Below are the code and all the weights of a small trained network. Each question names an input and a class and asks about switching units off, where a switched-off unit gives its printed mean instead of its output.

import numpy as np


def w(rows, s, z=0):
    codes = np.array(rows[::2]) - 128.0
    scale = np.full(codes.shape[1], s)
    scale[-1] = z or s
    return codes * scale


def f(y):
    return np.maximum(y, 0)


def log_softmax(a):
    a = a - a.max(-1, keepdims=True)
    return a - np.log(np.exp(a).sum(-1, keepdims=True))


def net(x, mask):
    res = np.array(x, float).reshape(1, 7) / 4 @ E
    y = f(res @ A[0][:, :-1].T + A[0][:, -1])
    res = res + np.where(mask, y, B[0][:, -1]) @ B[0][:, :-1]
    return log_softmax(res[-1] @ U[:, :-1].T + U[:, -1])


A, B = {}, {}
E = w([
[192,254,143,111,174,43,68,209],'x0',
[160,94,226,35,19,54,228,172],'x1',
[118,123,136,126,124,118,111,116],'x2',
[136,131,137,126,135,139,133,123],'x3',
[145,141,107,141,116,152,152,159],'x4',
[25,105,210,210,196,142,162,202],'x5',
[137,129,126,130,146,128,146,124],'x6',
],0.0067)
A[0] = w([
[215,143,83,54,90,154,97,58,248],'neuron 0',
[153,28,65,128,66,139,126,49,208],'neuron 1',
[226,144,58,39,80,164,95,60,226],'neuron 2',
[227,78,58,104,121,212,58,102,255],'neuron 3',
[46,161,38,229,235,174,29,157,255],'neuron 4',
[206,75,137,50,5,158,164,65,224],'neuron 5',
[189,5,193,100,50,138,201,86,202],'neuron 6',
[120,94,69,142,204,214,39,25,240],'neuron 7',
[167,216,224,65,22,9,190,155,236],'neuron 8',
[120,90,213,58,40,35,217,197,226],'neuron 9',
[159,77,197,91,16,117,224,94,226],'neuron 10',
[61,49,183,168,143,191,153,154,196],'neuron 11',
[59,120,206,143,203,84,77,168,208],'neuron 12',
[48,107,148,183,174,133,120,204,229],'neuron 13',
[130,101,215,89,31,70,186,161,207],'neuron 14',
[44,43,87,133,66,230,188,84,252],'neuron 15',
[193,248,117,59,177,49,114,150,239],'neuron 16',
[59,91,224,211,155,127,142,224,217],'neuron 17',
[218,254,89,148,172,77,8,93,254],'neuron 18',
],0.0065,0.0036)
B[0] = w([
[68,84,26,38,111,55,92,27,198],'neuron 0',
[48,54,74,37,83,135,204,69,191],'neuron 1',
[109,88,4,66,91,72,106,47,203],'neuron 2',
[71,66,9,126,67,176,84,20,198],'neuron 3',
[89,165,171,102,161,238,59,46,246],'neuron 4',
[39,102,49,59,131,37,210,73,206],'neuron 5',
[11,143,168,70,221,83,197,122,201],'neuron 6',
[66,52,81,126,55,241,55,73,222],'neuron 7',
[176,195,114,62,125,35,108,188,219],'neuron 8',
[154,226,192,143,184,26,194,208,217],'neuron 9',
[49,129,149,87,204,50,208,134,206],'neuron 10',
[116,89,225,234,168,186,183,118,187],'neuron 11',
[153,195,203,142,182,202,112,200,186],'neuron 12',
[145,178,215,172,174,211,155,142,192],'neuron 13',
[146,169,208,105,189,31,181,190,200],'neuron 14',
[49,12,217,187,79,198,229,44,215],'neuron 15',
[189,205,28,186,103,72,16,139,206],'neuron 16',
[194,158,216,238,206,149,135,218,201],'neuron 17',
[131,198,19,237,107,179,3,90,228],'neuron 18',
],0.0053,0.012)
U = w([
[59,41,80,97,54,199,132,38,147],'0',
[61,61,109,35,143,57,201,90,126],'1',
[182,126,56,194,62,110,14,61,101],'2',
[177,207,70,72,91,1,110,126,2],'3',
[118,17,242,203,129,237,131,66,109],'4',
[56,79,245,187,158,80,204,151,46],'5',
[114,214,162,178,190,201,75,152,227],'6',
[215,158,219,169,153,55,103,218,73],'7',
],0.0062,0.0026)

Each question gives the input, the list of numbers given to net, and the class t.
The units are the neurons (one row each of A and B). Each row of codes is followed by its name. A weight is (code - 128) times the scale printed after its matrix; where a second scale follows, it is the last column's (A, B and U).
mask holds one flag per neuron, in row order. A switched-off neuron (its flag False) gives its mean, the last column of its row in B, instead of its output. The means were averaged over made-up inputs and are rounded, as every weight is.
A unit's drop is (log p(t) with every unit on - log p(t) with that unit switched off) / (log p(t) with every unit on - log p(t) with every unit switched off).
The circuit of an input: a set's keep is (log p(t) with only the set's units on - log p(t) with every unit switched off) / (log p(t) with every unit on - log p(t) with every unit switched off). Starting from the 12 units with the biggest drops (on a tie, the unit counted first), units are removed one at a time, each time the one whose removal leaves the highest keep (on an exact tie, the one counted first), for as long as the keep stays at least 0.8.
circuit, biggest first: the units of the circuit, biggest drop first
top k neurons: the k neurons with the biggest drops, biggest first
drop when u is switched off: that unit's drop, to one decimal
input [5,-1,-3,4,-1,-8,7], class 2: circuit, biggest first -> [neuron 18]
input [1,0,-3,-3,-6,-6,1], class 2: circuit, biggest first -> [neuron 18; neuron 16]
input [-6,1,-5,4,-6,-8,1], class 1: circuit, biggest first -> [neuron 5; neuron 6]
input [-7,1,-4,-5,5,-7,4], class 1: circuit, biggest first -> [neuron 5; neuron 6]
input [-1,0,3,8,-8,6,0], class 4: circuit, biggest first -> [neuron 8; neuron 11; neuron 5]
input [1,3,3,-3,-3,-6,-6], class 3: circuit, biggest first -> [neuron 15; neuron 8]
input [1,-7,-1,4,-5,-2,-6], class 2: circuit, biggest first -> [neuron 18; neuron 6]
input [-7,6,7,0,-1,-1,-7], class 1: top 2 neurons -> [neuron 5; neuron 1]
input [-8,1,-4,2,-5,-7,2], class 1: top 2 neurons -> [neuron 6; neuron 5]
input [2,0,2,7,-4,-5,1], class 2: top 2 neurons -> [neuron 18; neuron 9]
input [-5,1,-4,7,-7,4,7], class 5: drop when neuron 5 is switched off -> -0.1
input [1,0,-8,-5,-6,-5,4], class 2: drop when neuron 4 is switched off -> -0.1
input [5,-1,7,-5,2,-5,-7], class 2: drop when neuron 18 is switched off -> 0.2
input [1,3,0,-5,-3,6,3], class 7: top neuron -> [neuron 15]
